Each row is followed by its group and then its class within the group.
[-10  -2   1 -19  -5  -4 -14  -1  -1  11  -6   2   8   4  -1 -15  -6   0
  -1  11   0  -3   4 -29  -5   8   2   4  25   5 -10 -10   8   8  -2  -1
  -8 -13   6  -9   4   8   0  23  -2   3] => <43>/J903
[ -1  20  -2 -13  14   0  -9  10  -5   2 -12   1  -1  -1   8  -2  -6  -1
   3  -1  -6   3  12  12   4   0  26   4  -5   2 -12   2  12  -1   1  -5
  11 -36  15  -9   3   7   3  30  -2  16] => <36>/J776
[-13  -2   2 -16   8  -3 -10   6   4   6  -6  -4  -4   3   2  -5  -7   2
  -3  10   3  -4   4 -43  -9  10   4   3   6   7  -8  -4   3   1  -1   5
 -27 -15  18  -7   5  16  -3  16  -6 -30] => <43>/J903
[ -4   7   0  -7  15  -1   0  22  -4   5  -6  -4   2  -7   0  12  -3   2
   0  -1   6  -8   6   0  -2   8  26   2  -7  -2 -11   5  11  -6  -1   0
  -1 -36  19 -15   6   8 -27  16 -10  11] => <36>/J135
[ -2  -1  -3 -12   0  -6  -1   9   1   6  -8   6   5  -8  -3   1  -3   1
   3  -2  -3 -10   3  14  -3  10  18  -1  -3   4 -18  -1   3  -1  -3  -7
   7 -26  10 -16   5   0  -2  12   0   4] => <36>/J135
[  0  -4   0  -9  12   1  -3  21  -8   0  -3  -4  -3  -7  17  12  -2   3
   4   2  -3  -3   4   0   2   0  24   5  -4  -4 -11  11  11  -1   1  -4
  -5 -29  14   1   7   5  -4   9   1   5] => <36>/J776
[ -7 -11  -1 -12   3   3  -4  22   1  -2  -8  -7   0  -7  -6  13  -3   3
   0   2  -1  -7   2  -4  -2  10  16   7  -7   1 -16   0   8   2  -3   6
 -15 -31  20  -7  16   8  -6  20  -5   8] => <36>/J135
[ -8   1   2 -14  11   3  -8  25   2  16 -10  -1  -1   6   6 -10  -2   6
  -4   3   1  -4   7  -9  -6  14  21  -1 -16   1 -17  -6   6  -1  -3   1
   8 -29  21 -20   9  10   0  23   4  10] => <36>/J905
[ -5   1   2 -16  10   3  -5  25   1  10  -5  -3   2  -4   4  11  -4   2
   1  -1   4  -8   8   1  -3  16  20   4  -7   2 -17   1   9   2  -3  15
  -6 -40  16  -7  11   0  -2  19  -2   9] => <36>/J135
[ -2   9   0 -14   3   2  -2  22   4  11 -11   4   2  -4  -2  25  -2   9
   0  -7   5 -15   2  -6  -1  14  21   1  -2   0 -18  -4   8   6   4   9
  16 -19  18 -17   5   0   1  16  -6  11] => <36>/J905
[ -7  -1   4  -8   1   0  -5  -3   6   6  -2  -3   2   3  -4  -1   0   2
  -3   1   4  -9  -3 -25  -9  18 -12   6   1   8 -13 -15  -1  -1  -4   4
 -27  -2   2   8   3  11  -1  -3  -1   4] => <43>/J878
[ -2   0   3  -9   5  -3 -12  15   6  16 -16  -4   0  11  -1   9  -5   2
   1   3   4   0   5 -10  -8  22  22   2  -3   5 -19  -2   9  -4  -2   5
  -3 -30  13  -9   8   6   2  23  -5   7] => <36>/J905
[-17  -3   2 -14  -6  -4 -10  -6   6   4 -11  -4  -2  11  -7 -13  -2  -5
   4  13   4  -6   2 -68  -3  21   1   3   4   2 -10  -9  -4   4  -5  -1
 -25 -12  10   7   2   8  -3   3   2   5] => <43>/J878

Each row is followed by its group and then its class within the group.
[ 2  1 18 11 -2  0 -7  0 -6 -3 -9 -4 -2  2 -6 12 -3  4 -2 12 -2 -1 -4 -7
 -1 -4  2  7 12  0  4 -7 -4 -2  1 -4 -4 12  8  0  7 -5  5  7 13 -3] => J133/D
[  0  -8  -5  -2   6   0  -1  -5   3  -1   1   2   1   7  -7  -4   1  11
   3   5   1  -5   1   2   2   6   2   9  -2  -3 -11  -1  -9  18   8   2
  13   6   4  -5  -8  -3 -10  13  -2   6] => J689/L
[-12  -6  -3   1   8   7   1  -8   1  -6   0  -4   4  10  -6   7   1   4
   6   7  -2   2  -7   1   5   6   5   5   0  -7   2   1  -2  21   0   2
  15   9   1  -3 -10  -9 -13   7 -14   0] => J855/M
[  3  -6   2   5   1   1  -3   4  -8   2 -12 -10  -3   1  -4  11  -6  15
   0   0   1 -11  -7 -13  -7  -1   5   4  -3   5   1  -2 -14  -7   4  -5
 -14  25  -5 -11  11  -3  11  10  13   3] => J133/D
[  9  -3  14   3   0   1  -8  -8  -7  -2  -5   2  -3  -3  -8  11  -3   5
  -8   4  -1  -1  -4 -12  -2   0   1   5  10  -4   1  -1   0   5   4  -3
   4  11  12   3   4  -6  -3   2  10   1] => J133/E
[ -4  -4   6   1   6  -4  -3 -10  15   0   1   4  -1   0   3 -11   5  -6
   8  -4   5   5   5   1   3  -1  -5   3   7  -2 -17   1   6  10   3  -1
  25 -14   7  -2  -2   1 -14   7  -8  -3] => J855/X
[-10 -10   2  -1   3  -2  -3  -7   7  -4   3   0   3   9  -6 -11   6   9
   5   0   1   2   2   0   5   2   6   8  -4  -6  -7   0  -1   3   8   0
  26  -8   5  -5 -10  -9 -13   5  -4   4] => J689/W
[ -2  -7  -1  -6   1 -17  -6 -10   9   3   5   3   4   0  -1 -13   7   5
   2  -2   3  -6   0  -4   5   3   3   7  -8  -2 -14  14  -2  12   9   4
  17 -10   3  -5  -3   3  -9   8  -3   9] => J689/L
[ -4 -11   4   1  -6  -7  -8  -6   7  -3   3   0   1   1   0  -4  13 -10
   4  -1   5  -5   8  -2   3   2   3   4  -3   0 -11  -4   3  13   5   0
  24 -14   3  -5  -4  -2  -7   8   8   2] => J689/L
[ -2  -3   4   4   5   2  -7  -8 -25  -4 -10  -1   1   1  -7  14  -1  13
   0   8  -3  -7  -7 -10  -2   1   7   5   5  -3   8  -5  -5   9   5  -3
  -5  20   9  -1   7  -7   3   8  10  -2] => J133/D
[ -2  -2   4   4   1   6  -3 -17 -10  -4  -7   2   4   6  -1  15 -21   3
  -1   6  -6   1  -7  -6   1   3   3   6   7  -3   4  -4  -1  12  -2  -4
   3   8  11   1   3  -6  -4   7  12  -1] => J133/E
[ -1  -1   7   5  -1  -2  -1 -17  -9  -5 -10  -4  -4  -2  -5   9  -2   7
  -1   9  -4  -7   0  -7 -12  -1   0   6   4   0  -9  -1  -9  30   0  -1
  -8  13   5   1  12  -2   1   6  18   2] => J133/Q
[ -2   2  -5  -1   0   3  -3  -8  12  -3   4  12   1   6  -1 -12   7  -4
   3  -1  -1   3   3   6   0   5   4   5  -2  -4  -8   4   6  15   2   3
  21 -31   6  -2  -9  -1 -12   1  -4   2] => J855/X
[ -3  -3   0  -1   2   7  -1 -11  12  -3  -2   2   4   3  -5 -14   7   6
  -1  -5   0  -1   3  -2   6   4   3   9  -2  -2 -13  -3   1  15   7   5
  27 -11   6  -1  -7  -5 -16   5  -5   2] => J689/W
[ -5  -2  -1  -1   7   8  -2 -13   3   2   4   7   4  11   0  -5   4  -1
   4   4   5   3   3   9   6   5  -2   6  -1  -6  -1   4   4  23   4   2
  19   3  12   1  -8  -3 -15   4 -14  -7] => J855/X
[ -3  -4   5   6  -1   1  -4  -8 -22  -3 -10   0   2  -1 -13  15  -4   9
  -1   5  -2  -4  -3 -10   2  -3   5   6   4   0   2  -6  -5   7   1  -5
  -2  11   2  -8   5  -4   1   6  11  -2] => J133/D
[-11  -5  -1   1  34   0   0  -3   9   0   3  -2   1   1   0  -7   4  -2
   2  -9   4   6   6   1  11   4   2   0   1  -2   1  -1   8  10  -4   1
  12 -16 -12   1  -7   1 -13  -2 -13  -5] => J855/U
[ -8 -10  -2   4   0  -1  -2 -10  15   8   1   6   3   4   0  -2   4  -2
   5  -8   2   9   4  -3  11   2   1   1   4  -3  -1   4  18  13  -7   1
  14 -14   0   2  -9  -2 -12  -5 -15  -9] => J855/U
[ -1  -5   0  -1   5   1  -5  -1   9  -5  -2   3   3   5  -2 -11   7   3
   3  -1   3   2   1  -6   8   3   2  10   1  -2  -7  -3   3  13   2   0
  20  -5   6  -4  -7  -3  -6   5  -3   0] => J689/W
[ -5  -3   6  -1   5   6 -14 -15 -14  -2 -11  -4   4   3 -17  16  -7  13
   1  14  -5 -15  -9 -11   4   3   9   5   6  -8  15  -8  -2  20   2  -6
 -12  16  11  -2   5  -6   1  -2  10   5] => J133/D
